Here is a tiny trained network, its code and every weight. The questions are about switching its units off for an input and a class, where a switched-off unit gives its printed mean instead of its output.

import numpy as np


def w(rows, s, z=0):
    codes = np.array(rows[::2]) - 128.0
    scale = np.full(codes.shape[1], s)
    scale[-1] = z or s
    return codes * scale


def norm(h):
    return h / np.sqrt((h * h).mean(-1, keepdims=True) + 1e-5)


def f(y):
    return y / 2 * (1 + np.tanh(0.7978845608 * (y + 0.044715 * y**3)))


def log_softmax(a):
    a = a - a.max(-1, keepdims=True)
    return a - np.log(np.exp(a).sum(-1, keepdims=True))


def net(x, mask):
    res = np.array(x, float).reshape(1, 2) / 4 @ E
    u = 0
    for l in range(2):
        y = f(norm(res) @ A[l][:, :-1].T + A[l][:, -1])
        res = res + np.where(mask[u : u + 6], y, B[l][:, -1]) @ B[l][:, :-1]
        u += 6
    return log_softmax(norm(res)[-1] @ U[:, :-1].T + U[:, -1])


A, B = {}, {}
E = w([
[155,22,203,228,78,116,42,158],'x0',
[138,173,192,60,165,147,100,254],'x1',
],0.0083)
A[0] = w([
[113,188,135,94,101,128,120,143,249],'L0N0',
[110,180,112,94,149,146,146,149,201],'L0N1',
[98,91,164,173,123,159,95,137,54],'L0N2',
[119,141,166,130,116,149,150,100,34],'L0N3',
[132,142,150,155,172,155,120,112,154],'L0N4',
[116,135,86,137,153,144,153,5,178],'L0N5',
],0.017,0.0014)
B[0] = w([
[122,7,178,85,103,100,148,104,171],'L0N0',
[188,75,60,170,204,156,176,160,192],'L0N1',
[192,156,96,80,167,63,162,174,192],'L0N2',
[117,150,73,186,132,127,143,134,127],'L0N3',
[74,108,135,131,98,77,169,163,130],'L0N4',
[129,225,141,63,53,84,124,44,249],'L0N5',
],0.013,0.016)
A[1] = w([
[38,228,108,177,48,200,67,63,5],'L1N0',
[91,185,173,107,112,77,88,222,162],'L1N1',
[166,246,76,168,130,98,128,76,46],'L1N2',
[153,150,104,193,242,141,124,235,178],'L1N3',
[61,44,177,172,211,249,137,184,113],'L1N4',
[146,188,162,103,184,131,112,141,78],'L1N5',
],0.014,0.0021)
B[1] = w([
[59,211,199,86,68,85,123,124,196],'L1N0',
[181,157,93,187,148,157,136,94,194],'L1N1',
[112,85,115,168,143,165,110,180,250],'L1N2',
[86,163,203,114,140,172,120,84,232],'L1N3',
[3,72,128,109,143,133,75,225,177],'L1N4',
[141,26,167,133,97,19,122,114,153],'L1N5',
],0.022,0.012)
U = w([
[29,44,178,108,220,190,120,221,165],'0',
[120,132,111,156,133,166,116,155,2],'1',
[64,231,126,114,22,95,118,122,179],'2',
[186,148,254,185,213,135,116,117,170],'3',
[152,106,18,88,153,164,218,123,128],'4',
[179,73,52,237,97,97,85,221,136],'5',
],0.012,0.0052)

Each question gives the input, the list of numbers given to net, and the class t.
The units are the neurons (one row each of A and B). Each row of codes is followed by its name. A weight is (code - 128) times the scale printed after its matrix; where a second scale follows, it is the last column's (A, B and U).
mask holds one flag per neuron, layer by layer. A switched-off neuron (its flag False) gives its mean, the last column of its row in B, instead of its output. The means were averaged over made-up inputs and are rounded, as every weight is.
A unit's drop is (log p(t) with every unit on - log p(t) with that unit switched off) / (log p(t) with every unit on - log p(t) with every unit switched off).
The circuit of an input: a set's keep is (log p(t) with only the set's units on - log p(t) with every unit switched off) / (log p(t) with every unit on - log p(t) with every unit switched off). Starting from all 12 units, units are removed one at a time, each time the one whose removal leaves the highest keep (on an exact tie, the one counted first), for as long as the keep stays at least 0.8.
circuit, biggest first: the units of the circuit, biggest drop first
top k neurons: the k neurons with the biggest drops, biggest first
top k neurons in layer l: the k neurons of layer l with the biggest drops, biggest first
drop when u is switched off: that unit's drop, to one decimal
input [-7,-1], class 4: circuit, biggest first : (L0N1)
input [-3,1], class 0: top 4 neurons : (L0N5 L0N1 L0N2 L1N4)
input [7,4], class 3: top 2 neurons : (L0N5 L1N3)
input [5,-3], class 3: circuit, biggest first : (L0N5 L0N2 L1N4)
input [2,-3], class 5: top 3 neurons : (L0N2 L1N2 L1N3)
input [-7,2], class 4: top 2 neurons : (L0N0 L1N2)
input [4,8], class 3: top 3 neurons : (L0N1 L0N5 L1N1)
input [-8,-2], class 4: top 2 neurons : (L0N1 L1N0)
input [-8,4], class 0: top 2 neurons in layer 0 : (L0N5 L0N1)
input [0,2], class 0: drop when L0N5 is switched off : 2.2
input [3,4], class 3: drop when L0N5 is switched off : 1.2
input [-6,1], class 4: drop when L0N1 is switched off : 0.1
input [-1,0], class 4: top 2 neurons : (L0N1 L0N0)
input [-5,-2], class 4: circuit, biggest first : (L1N0)
